Each row was made from one walk, in order. Every step used is in the known rows, and no mark comes twice. Write each row's walk.
Each row is shifted at random along 6 fixed directions that mean nothing.
Known rows
bova, zoped, doguz, segum, tulu: [ -73 -234  389 -154  160  -71   33 -308 -152 -183   74  -40  114   19
   34  160  -39 -140  111 -182 -220  -58  172  407   57   27 -224  156
   41 -170  123  -38 -277   33  278 -138   22   54  172 -208  122  165
 -107   42 -276  -94   53 -252  285  139 -169   72  126  115    6   80]
govo, nodov, bova, puzosos: [  63  -53  -99  174   61   -4  100  203  -75  183  289  273  192  -12
 -211   12  162   73   -2  -61   86 -175 -150 -293   96 -178   44 -102
  -78   44  138  138  312  -88   56 -187 -110  -38  318   57 -203   41
   -9   35  149  111  176  202  -94  -10  225  -82   54 -165  140   66]
segum, zoped, doguz, laninaz, zituv, nodov, bova: [ 178  358  -13 -234 -378   12  -91  466   70 -239  -41 -378  -95 -133
  169  -81 -183 -188   90  134 -194 -224 -166  200 -292   59  144   28
 -129 -106  125 -298 -159  101 -285  -57  134  229 -199   27   82 -218
    0   24  113  344 -342  -75  -18  -96 -336 -231   26 -174  312  -26]
megev, segum, tulu, zituv, govo, nodov, bova, zoped, doguz: [ 252  -92 -189  157  -25   58   87 -231  277  188 -113  183  -70  -47
  123 -160 -105  143 -256  152  292  207   46 -343   38  -76 -157 -233
  -60   65  -26  -54  -24  -24   -6  167  -80  -47   58   68  -75  -18
 -168   76  351 -126   24  -46    3  -92  -21  -21  -69  100 -218 -211]
tulu, govo, nodov, bova, zoped, segum, doguz: [ 236  155 -117 -174 -277  104  -61  414 -138  -73 -154 -245  -83  -50
  -10   44 -138 -121   39   99  -68 -261  -31   92 -120 -127  165   18
 -113  -52  232 -182 -228   95 -102  -77  119  148    5    3   16 -171
  -13  -78  137  167 -255   21  -21 -103 -150 -163  100 -239  177   84]
zoped, segum, doguz, laninaz, zituv, megev, govo, nodov: [ 237   11   53   -6   14 -189   49  120   30 -199  303 -198   74 -157
  -83 -126  -26 -174  -24   35 -130 -150   50   35    1 -112 -124  -83
  -89 -218   21  -33 -118  -32  -32 -174   54 -118  146  -26   56 -124
  -15  154   42  166   69   22   62   49  -91 -129   42 -119  347  125]
govo, tulu, segum, doguz, laninaz, zituv, nodov, bova: [-108 -236   48  199  144   -8    8 -364   12  185 -198  349   39  191
  -75  -78  119  328  -84   -9  267  581   39 -285  231   19  -35 -131
   65  119 -191  203  224  -90  166  266 -180 -194  -34  -28  -72  189
  -37   32   -9 -289  265   32   57   63  348    7  -87  242 -265  -72]
puzosos, doguz, zoped, segum, tulu, bova, nodov, govo: [-322  -93  286 -165   93   67   49  -50 -254 -119   51 -137   80   41
 -104  263   25  -45  370 -115 -210 -217  -42  453  196   86   -7  374
   22  -55  -45   41 -161  105  297 -172 -171    4 -113 -108  144  150
  104  -17 -490   -8  -40  193  -38  145   71  253   34   31  -86  303]
govo, tulu, zoped, doguz, laninaz: [-167 -129  269   67   25  -64   15 -341    9   58  185   31   80    2
  110   22  173 -170   86 -197  -67 -123 -106  -29   96   76 -292  233
   87   51   73   77  142 -151  235  -58   12  -40  -33   70   58  134
    3  -76 -254  -26  203   38    1   10  -85  344  131  101 -192  168]
tulu, zituv, govo, nodov, bova, doguz, laninaz, segum, zoped: [ 157   42  -25  -66   88  -32   57   17   70   28  317 -118  -41 -148
   14  -64  -13 -296 -151   40 -108 -334 -247 -177 -148   76   64   56
  -38   12   54   98   64   47   -2   11  312  -84   99  120   22 -171
 -162  -59    3  -50  -17    1  127   -5 -145    8   81  -53 -194  -18]
laninaz, zituv, nodov, govo, tulu, bova, puzosos, zoped, doguz: [  -9  332 -233 -171 -358   33 -110  345   15  -43 -287 -290 -185  -20
  102  -59 -204   50   31  242 -119 -196 -156  134 -249   82  247   12
    5   99  -25 -166  -81  117 -269  117   25  236 -222  -59  164  -22
   94 -154    3  222 -299  -78 -123  -96 -105   35  -79   10 -105 -219]
zoped, segum, tulu, bova, nodov, govo: [ 171   35   12   41  -82   17   69  303   25  -50   54   50  111  -92
  -41  -89   54   76  107  155   74 -168   16  -81  200 -153  -42   12
  -93  -89   84  -29 -122   60  -13 -208 -179   62  131   -8 -102  -79
   41   58  144  133  -43  261  -98   86    9   62  -38  -66  132  183]
zoped, doguz, laninaz, segum, tulu, govo, nodov, bova, puzosos, zituv, megev: [ 146 -137  103    2  218 -191    4  -43  -15  -56  479  -10  104  -68
 -371 -173  -71  -52 -213  -11  -90 -138   59 -118  -31  -27 -154 -252
   28 -149  -42  157  -91   10  189  -96  149 -121  325  -53   54  -29
 -173  -44   30   44  148  -75  178   98  145 -178   94  -21  -21   36]
doguz, laninaz, zituv, nodov, govo, tulu: [-271   83   15  -15   83  -46   32  170  -29 -135  -61  -25   40   18
  -41   40   91   59  221   40 -137   67  -72  142   61   37  209   58
   73   48  -40  -14  188    3 -163   35 -124  -21 -167  -85   -3   94
  199   49 -183   42  111  105  -18   29   63   98 -162   81  150   39]
nodov, govo, tulu, zoped, segum, doguz, laninaz, zituv: [-194 -266  265  108  313   -8   68 -193 -121 -118  390   28  206  -98
 -167   96   96  -77  163 -245    9  -80  -72  -37  280  -32 -257  134
  191   17  113  129  179 -110  378 -180  -75 -196   87   70  -53  178
  136  -80 -340  -73  431  290  -15  112  186  197   31  -19 -152  338]
megev, segum, zoped, doguz, laninaz, zituv, nodov, bova, puzosos: [ 215  -60  192 -318  290   30  -76 -228 -107  -64 -370   52  -51  160
  103  293  -76 -213 -217 -201 -301  169   10  210 -264  193  -22   60
 -140   66  135  -95  -46   16  144   58  479  168  -92 -148  -27  -36
 -314  -67   -9 -107 -114 -356  213   43 -366 -173  154  -87  -41 -217]
segum, tulu, zituv, megev, govo, nodov, bova, doguz: [ 189   98  -99  -34  -43  -22  -29  -40  156  193  235  -93  -54 -121
  120  -48  -13 -285  -96  117  -17 -343 -199 -280  -56  -84  -88   66
  -31   80   55   28  -14    9   83   83  132  -38   69   86  104 -144
  -67  -41  -53   27   28   53  -38  -65 -121  140   65  -50 -382  -31]
laninaz, doguz, zoped, segum, tulu, govo, nodov, bova, puzosos: [ 469 -134   -8 -273   37  122  -71  207 -133  -59 -244  153  -57   87
 -234  145 -120   65 -520  -67   70  292  242 -167 -222  -66   76 -386
  -86   32   24  -59  -60  -29  -37  -64  278   82  -52  115 -245  -69
 -267 -198  445  188 -242 -204  113   49 -129 -538   84 -299  219 -231]
zituv, megev, govo, nodov, bova, puzosos: [   0   88 -288   51 -132  -39  -95  104  -93   -7 -406 -183  -60  169
   90  -42 -115  278   61   45   21  155  238  208 -217 -161   51 -274
   98 -127   66 -213 -289  158 -217  199 -229  183  285 -330  144    5
  132  207  175  -49    0 -388   -2 -192  203 -283 -100  116  151 -284]
doguz, laninaz, zituv, nodov, bova, puzosos, zoped, segum, tulu, govo: [  79    1 -159   42   89   79   66  104  183   70   59  276  -13  -41
 -126  -79  -13  217 -265   30  228  266  -36 -270   -8   72  201 -281
  -10   97 -212   -5  256  -58 -170   90   -8  -24 -104  110 -244   21
  -97  -41  329   23  -54   66  -25    1   33 -209 -196  -48   70 -226]
doguz, zoped, segum, tulu, zituv, megev, govo, nodov, bova: [ 303   47 -137  -25 -120  -26    6  339   99 -145  291 -246   59 -177
   82 -111   -9 -210   27  102  -14 -382  -97 -126 -114 -107 -224  -93
  -79 -163   80 -202  -93   -6  -84 -181  -42   86  186   43  -20 -153
  -15  139  172  221  -46  170 -110  -25 -193  -72   22 -117  101   98]
megev, govo, nodov, bova, doguz, zoped, segum, tulu, zituv: [ 163 -170  -85  -29   76  195  101  -95   25  122 -105  142  -28    7
   22  195   12  -36 -166  -50  118  111   19 -141   50  -63  -26  -28
  -34   83   61 -101   76  -23  100   64  -37 -125 -102  110 -148   48
  -77  -29  133 -112   91   71  -50  -62  -60  -24   30  -82  -80  -25]
tulu, segum, doguz, laninaz, zituv, megev, govo: [-222   35  101   13  130   17  -44 -102 -116   38   59   49    7    0
  142  245  200 -221  278 -209  -43  -28 -129  119  223  126   84  493
  -63  172 -110  111  192  -97  171 -106   96 -142 -274   94   19  -47
  167   13 -377  -86   80  334 -187   53  -30  241   84 -157   -2  349]
tulu, zituv, nodov, bova: [  71  122  -49 -110 -192 -149 -110  322  -96  -57  -62 -215  -41   30
  168  -56   29  -37  123   90 -239 -205 -249   46 -224   39  184   65
  -21   -5   61  -60 -156  162  -77   77  146   91  160 -201  146 -143
   -8   68    5   72   41 -130   43   58  -25 -115   48   39  -70  -31]
tulu, bova, zoped, doguz, laninaz, segum: [ -38    3  151 -130   58   98   -4   32 -136   42  151   74   22   12
   14  154   57 -259   40 -264 -105 -241  -78  125  -71  222  -56  347
  -83   35   70   54   47   -5  101 -206  219  104  -57  141  -81  -74
  -11 -108 -138   72 -158   28  -20   36 -195   92  214 -178   58  156]
doguz, laninaz, zituv, govo: [-107   77    3 -121   66  -55  -36  260 -112 -218  -19  -44   -9   -3
    8  155  103  -53  113  -98 -186   70   25  223  -48   37  272   48
   57   25   -5  -51  100  -11 -186  -51  101  -30 -167   -9  -54  -34
  159    3  -81  148   41   -1    6   45  -80  -97  -69 -122  367   46]
tulu, govo, nodov, bova, puzosos, zituv, megev: [ 133  -56 -176 -110   28   77 -177   64 -223  143 -270  107 -104  182
  -86  264   55   -4 -194  -87  -18   54  -11 -125 -147  -63  263 -101
   29  163   45   19   42    1   55  163  269  -13   37  -65  -71  -18
 -141 -213  122 -113  -21 -175    3   19   71 -213   85 -140 -149 -178]
laninaz, zituv, govo, nodov: [ 331  -58 -133  -11   31 -140   66  226    7 -112  309    4  -17 -181
    2    5  104 -131 -324   71  -32 -102  -43 -298  -57 -201  189 -291
   90   -9    1   97  112  -73 -114  -99  121 -244  183  142  -96 -117
  -62  -57  216  170  208  -32   27  146   -4 -217  -68 -133   97 -146]
zituv, govo, tulu, segum, zoped, doguz, laninaz: [ -58  -13  148  -54   98   66  -29 -167  -89 -110 -206    0   -7   27
  192  251  223 -124   73 -129  -12  -48   -6   74  156   23  -64  222
   78  128  112   -7   66 -103   89  -66   64  -23 -242   58  -22   -3
   11 -135 -116  -39   28  110  -53  -24 -133  220   42  -63  -25  183]
megev, govo, tulu, zoped, segum, doguz, laninaz, zituv, nodov, bova: [ -67  -73  -75  236   39  130  187 -411  313  317   72  197  -48  -91
  197 -151   38  -30 -216    9  306  194 -114 -391  116   49 -169    0
   61  111 -159   59  288 -128   34  131 -220 -211 -165  264 -120   39
   -4    3   76 -288  213  143 -153  -96   33  254 -125  204 -411 -106]
laninaz, doguz, segum, tulu: [ 149  -24  225 -242    0 -126  -73  -11  -56  -44 -250   25  -85   94
  -28   -5  -68  -98 -260  103 -216  293  286   82 -163  -33  101 -111
  -82  -80  -90  130 -234   14  -43  -10  240   14  -63  -27   62  -86
 -164  -40    2   16 -168 -292  238  206 -139 -168   53   46   53 -150]
zituv, govo, nodov, bova: [ 306   95 -162  -52  -57   50    9  285  -27   -2  -81   44  -54  -53
   55  106  145 -111 -270   83    6 -175  -63 -271 -147 -184  189 -227
  -20   52  171   27   38  -28 -208  -73  194  -38   53  165 -179 -220
 -117 -101  374  124  -66  -64  -46    9  -71 -215    6 -225  170 -105]
laninaz, segum, tulu, bova: [-163   27  281 -137  151   20  -62 -324  -72  166 -489  126 -108  239
  250   54  120 -177   32   67 -232  193   53  156  108  169  110  407
  -13   71  -58  170  -48   87  109  121   95   50 -133  -94  123  -25
  -47  -56 -374 -396  -50 -102   86  192  -71  415   36  381 -483  -67]
puzosos, govo, nodov, bova: [-128  -91  -64  276    0  -43  203 -347  279  410  243  224  -58  -84
    8 -294   94   53 -327  171  147   89    4 -406   37  -89  154 -223
   79  -64 -209  313   85   -2  -40  164 -138 -343  230  178  -33   53
 -140   21  141 -427  158 -142   63  135  284  125 -163  372 -390 -279]
nodov, bova, zoped, segum: [ -20   29   -6   36  -91   85  -19  116  -52  -42 -139   11   54   95
   49  -77  -67  106  136  -35    3  -17   50  157 -124   49  -88  -14
  -59 -121  173 -122 -120  106 -140  -56  -18  230  196  -74  -84    4
   43  103   99  -34 -160 -151   41    5  -43 -102   44   28  184  -32]
segum, zoped, doguz, laninaz: [  66   11  263   14  -51 -114   92  168   23 -231  668 -162  184 -291
   40  -12   59 -256  163 -206  -83 -350 -121   75   82  -73 -172  122
   -9 -188  160  -59   -3  -86  140 -394  -55  -55  132  129   -9  -80
   33   95  -67  323  141  207  -23   20 -131  -92  101 -251  358  331]
zoped, doguz, laninaz, segum, tulu, govo: [-107    5   90  265  -68  -14  156 -173  307  153  214  252    3 -143
   -2 -294   76   56 -109  122  247  179   60 -245  247   46  -45    8
  -28    7 -233  149  105  -94  -92  -92 -191 -216 -158  283 -117  -16
   -7   36  158 -123   15  201  -89   61   73  152  -67  137   65  108]
zoped, doguz, segum, tulu, govo: [  33  -59  187 -124 -197  -34 -106 -209   14   10 -499   25 -142  125
  121   -8  -52    2 -104  160  -91  352  274  184  -23   18   40   13
  -52  -40 -104  -38 -373   41   11  134   86  -24 -212  -93  109   25
 -179  -46   53 -235 -167 -298  160  137 -131   -2   72  224  -46  -72]
govo, nodov, bova, puzosos, zoped, doguz, segum, tulu: [-166   42  -98  221  -74  229   96 -284  220  479 -182  461  -13   84
  -33  -32   91   73  -80  156  251  101 -178 -337  176   62   69  103
 -174  236 -158  138  422 -140  -45  108 -152  -48 -245  215 -189  153
 -140  -67  103 -279 -175  188 -163  -21   72  323  -22  159 -270 -122]
nodov, bova, doguz, zoped, segum, tulu, zituv, govo: [ -73   -2 -118  168  -87  213   53   90   59  123  175  161   94  -65
  -51  -24   22  105  130   -8  316 -112 -142 -175  137   40 -136   73
  -58  104  -13   -6  166  -32  -20 -137 -181   -3  -63  228 -216   -5
  103   10  115   24  -77  326 -210  -81   77   23   28 -136   16  186]
zoped, doguz, laninaz, segum, tulu: [ 142   51  315  -21   51 -219  103 -263  314   59  356   42  -30 -162
   48 -316   31 -364 -329  130 -215 -132    9 -156 -111  105 -143  -10
 -123 -144  -75  223  -96  -39  -25 -102  335 -114   25  193   53 -143
 -296  -18   45  -71  -88 -185  213  194 -291  134  105  150  -39  -42]
puzosos, laninaz, segum, tulu, zituv, govo, nodov, bova: [-100   44  -78  147  156   54   39 -147  163  125 -108  260  -96   55
  -65  -77   79  172 -148  123  149  257  -44 -261  181   36  236  -44
   62  146 -121  211  257   -7  -80  234   33 -115 -150  135  -78  -29
  -21  -88   72 -150   54  109  -18   18  168  170 -166  135 -177 -109]
bova, doguz, laninaz, zituv, govo: [ -57 -120  132  -72  189 -128   88  -41  -94 -140  389   -3   84  -80
 -188   80  -15  -25  -44 -185 -118  -30  101  183  -45   12   50  -79
   58  -77    6  122  -27    3   53 -107  136 -119  123   -6    1   51
   13    9 -105  117  110 -151  208   37   -8 -191   39 -143  283   28]
tulu, zoped, segum, doguz, laninaz, zituv, megev, govo: [ -44   -6  130    1   46    5   -2  -45  -59  -99  311 -146   67 -141
  185  138  103 -324  199 -262  -58 -303 -189  100   94  106 -178  390
    2   31   15  -60  111 -105  154 -249   86  -49  -75  112    7  -89
  127   20 -239   73  107  242 -170   11 -193  190  113 -176   26  306]
bova, doguz, laninaz, zituv, megev, govo, tulu, segum: [  96   38  -84  -49   57 -136   16  148    6 -107  402 -142   33 -117
 -136   -8  -50  -95  -33  -80  -55 -206   81   34 -148  -16  -96  -95
  -37  -60   36   45  -35  -46  -52 -104  193   36  105   53   50  -49
   74   14  -44  317  -50    8   56 -103 -125 -129   77 -294  287   83]

Write each row's walk
[  71  -93 -288  164 -124  -76   86  215   12  -63   83  -14    3  -49
 -200 -256 -155  343 -107  250  192  242  169 -102  -25 -178  156 -474
   88 -139 -153   41  -75   76 -226   80 -285 -167  268  -48  -18   35
   88  150  253   -3  117  -99   80   16  349 -339 -179  128  150 -198]
laninaz, zituv, govo, nodov, bova, doguz, segum
[  -9  -92  -79   97  -95  165  -13  -78   45  107 -244  141  -29   80
  -61  -25  -40  214 -107    9  259  219  162 -148  -41  -15 -130 -157
   28   38   33   -1  -37  -19  -36   91  -70   48  -72  120 -151  125
  -15  -94  211 -109 -122  -54  -41  -40   83  -54    1   26  -29  -77]
nodov, govo, tulu, bova, doguz, zoped, segum
[ 108   80 -144  -23   61  -43 -183  -13  -10  198  -19  150  -12  147
 -154   -7 -114   56 -165 -119  -14  117   -3 -106 -320   64  -16 -191
 -159   36   13   55   51  -24   15  116  357  174  125  -60  -74  -53
 -176  -33  165   35 -165 -241   58  -67  -13 -321  121 -184   40 -212]
nodov, bova, puzosos, zituv, megev, segum, doguz, laninaz
[ 140 -100 -164  377  161  -60  181 -159  308  167  673  131  155 -242
  -99 -327   -2  -25 -159   31  369 -224  -22 -498  107 -148 -420 -301
    4 -105  -89  135   80 -119   36 -158 -228 -134  433  180 -108 -104
  -50  212  262  -16  180  175  -94  -62  173  -34  -72  -18  -87   20]
zituv, megev, segum, tulu, govo, nodov, bova, zoped, doguz, laninaz
[-201 -114   56  248  190  -80   76 -367   70   20  234  -46   77  -37
  134  -93  122  -60   50 -144  102  -51   78  -35  109   20 -379   54
  210  -69  -81   70   18  -77   76  -65 -240 -108  182   19   84   31
  159  130 -163 -169  298   14  -90  -34  143  227  -36  188 -159   84]
zituv, megev, govo, tulu, zoped, doguz, laninaz, segum
[ 149  -42  -35  105  -84   45  -20  -23  178  -30 -138   95  -55  -39
    1 -103  -25  188 -217   50  247  295  169 -261  -51  -81  -62 -310
   32    1   64  -28  -61  -56  -74  113   72   -2  -72  149 -131   45
 -109  -78  348  -19  -72  -55   30  -20   16 -196  -49  -52  107  -67]
nodov, govo, tulu, segum, zoped, doguz, laninaz
[-115  103  -14  -86    4   46  -13  157 -118  102  -27    3   40   82
 -226   34  -72   -4  132   33 -135 -174 -114   75   -9  -14  147  104
 -106   59   80   70  146   28   60  -18   32  167   15  -71   53   21
   19  -61 -157  110 -100  112   -3  -93   64  117   48  -49  -60   44]
govo, nodov, bova, puzosos, laninaz, doguz, segum, tulu, zoped
[-173  -92  162  -39   20  -48  -67 -293 -127  197  -12   47   46  149
  -36   36   39  -89   59 -137 -140 -113   -3  106  -29  113 -235  227
   10   19   12  145    3  -66  295   -1   30  120   72  -94  143  171
  -59 -133 -323  -83   19  -64   46    4   12  320  183  151 -354   32]
govo, tulu, bova, puzosos, zoped, doguz, segum
[ 281   46    4 -116   95  -60   38  -23  108   90  364  -12  -34 -192
  -22  -48  -37 -299 -395   53  -85 -352 -277 -354 -161   43   -9  -66
  -26   76  -37  186  138  -68  100  -76  337  -61   65  179  -24  -95
 -246 -238   34   78  -22    5   22  130 -167   35   35 -102 -377 -181]
laninaz, zituv, nodov, govo, tulu, bova, puzosos, zoped, segum, doguz
[-303  250  158 -129  130  -29   12  207  -18 -143 -150 -132   10   -1
   87   46  105 -151  385  127 -303 -185 -152  292  127  141  223  413
  -49   51   24  -14   60   94 -126  -64   13  127 -243 -117  101  -65
  173   51 -362   -7  -85  263  -26   39 -127  362  -86   99   30  235]
doguz, laninaz, segum, tulu, zituv, nodov, govo
[  57  235  -90  -57 -254   12  -92  282  128 -150 -120 -263 -113 -104
   68 -134 -131  -53   72  199  -42  -98   -1   10 -143  -13   37  -29
  -34   -6  126 -135 -107   28 -198   38  137  150 -203   96   67  -50
   75  -99   38  166 -238   84  -58  -68 -166   31  -16  -82   87   61]
nodov, govo, tulu, segum, zoped, doguz, laninaz, zituv
[-370  176  -29  -72 -165   46  -49 -187    7   43 -220 -200 -162   85
  121   44  -71 -113  247  118 -244 -182 -157  346  -79  156  227  272
   -2   33  -49  -69   10  106 -119  227   23  -14 -288 -124  221   89
   33  -59 -314 -221 -163 -172   30  -29  -98  342  -31  276 -216  -97]
puzosos, zituv, govo, nodov, bova, zoped, doguz, laninaz
[ -75  -90  -58  155  -43   49   48 -146  120  139   50  258   29   40
  -12  -12   73  241  -32   90  233  158 -124 -225  148   21   46 -101
  -39   66 -227   61  209  -56   11   92 -210 -142  -71   10 -120  126
 -101   36  124 -107   29   90  -70  101  131    0 -119  127 -154 -116]
puzosos, zituv, nodov, bova, doguz, zoped, segum, tulu
[ 357   52 -345  175 -279   45 -112  187   93  -62 -220  -28  -55  -27
  182  -16    2  283 -180  -24  453  254  236 -276  -64 -238 -216 -382
   68  -10   34 -261 -114 -132 -243   26 -188  101   25   94 -136 -114
  106   81  554  302  -66  -34 -233 -230   16 -386  -75 -283  377 -106]
zituv, megev, govo, tulu, zoped, segum, doguz
[ -24  -48   39 -105  181  -42    9   -5  -27 -114  256   -4  -20  -59
 -217   81  -50  -80 -154  -71 -116 -120  -77  -26  -86   87   65  -57
   81   30  -29  167   87  -16   91   30  258  -43  -39   62   11   19
  -71 -199  -93  119   43  -50  102   87  -25   17   -8  -89  -72  -46]
puzosos, laninaz, zituv, nodov, govo, tulu, bova, zoped, doguz, segum
[-149 -135 -197  238   88  100  -38 -471  146  277  -72  275 -108  139
   44   28   16  228 -186 -112  388  490  124 -258   58   86  -50 -110
  120  106 -310   87  249 -118   19  332 -164 -184 -143   94  -74  145
   -1  -14   41 -281   75  -74  -76  -62  209    2 -121  150 -294 -271]
puzosos, zituv, megev, govo, tulu, bova, doguz, laninaz, segum, zoped
[ 116    8   73  -30  -61   68  -21   20    1  -77   84   25  -12 -113
  173  135  110 -177  -25 -176   72  -78 -147  -65   54   96   -9  207
  -48  113   -3  -60  157 -137   16 -165  203  -44 -225  214 -147 -108
  -24  -89   76  105  -60  159 -120   23 -254   20   77 -231  134  152]
tulu, zoped, segum, doguz, laninaz, zituv, govo
[-187 -309  178  265  179   16  137 -667  160  216  325  300  125  -16
   50  -41  126   19  -12 -149  266   82  -25 -155  251  126 -334  145
   20   37 -241  182  164 -116  236   -5 -174 -229   85   90  -71  223
 -117  116 -103 -374  140    9   50  108   53  226   32  242 -282    4]
bova, doguz, zoped, segum, tulu, zituv, megev
[ 388 -198  136 -321  404 -230  -40 -240  -64  -25   40  -74  -37   68
 -139   81 -133 -170 -406  -83 -362    8  121   10 -300  -34  -99 -276
  -47  -83  141  101 -297   75  349  151  545   41  332 -258  174  -64
 -419  -62   -4  -16  116 -421  416   48 -154 -226  132  -32 -267 -233]
megev, segum, tulu, zituv, govo, nodov, bova, puzosos, doguz, laninaz
[ 144  161 -493  285  -94   40   18  225  209   97 -107  106  -43   -6
  -66 -216  -88  454 -174  172  442  253  215 -307  -11 -241   49 -504
   59  -31  -70  -90   31    2 -353  139 -342  109  189   16 -109  -80
  133  157  522  160  -50    6 -191 -268  294 -303 -259  -73  254 -270]
zituv, megev, govo, nodov, bova, puzosos, laninaz, segum, tulu
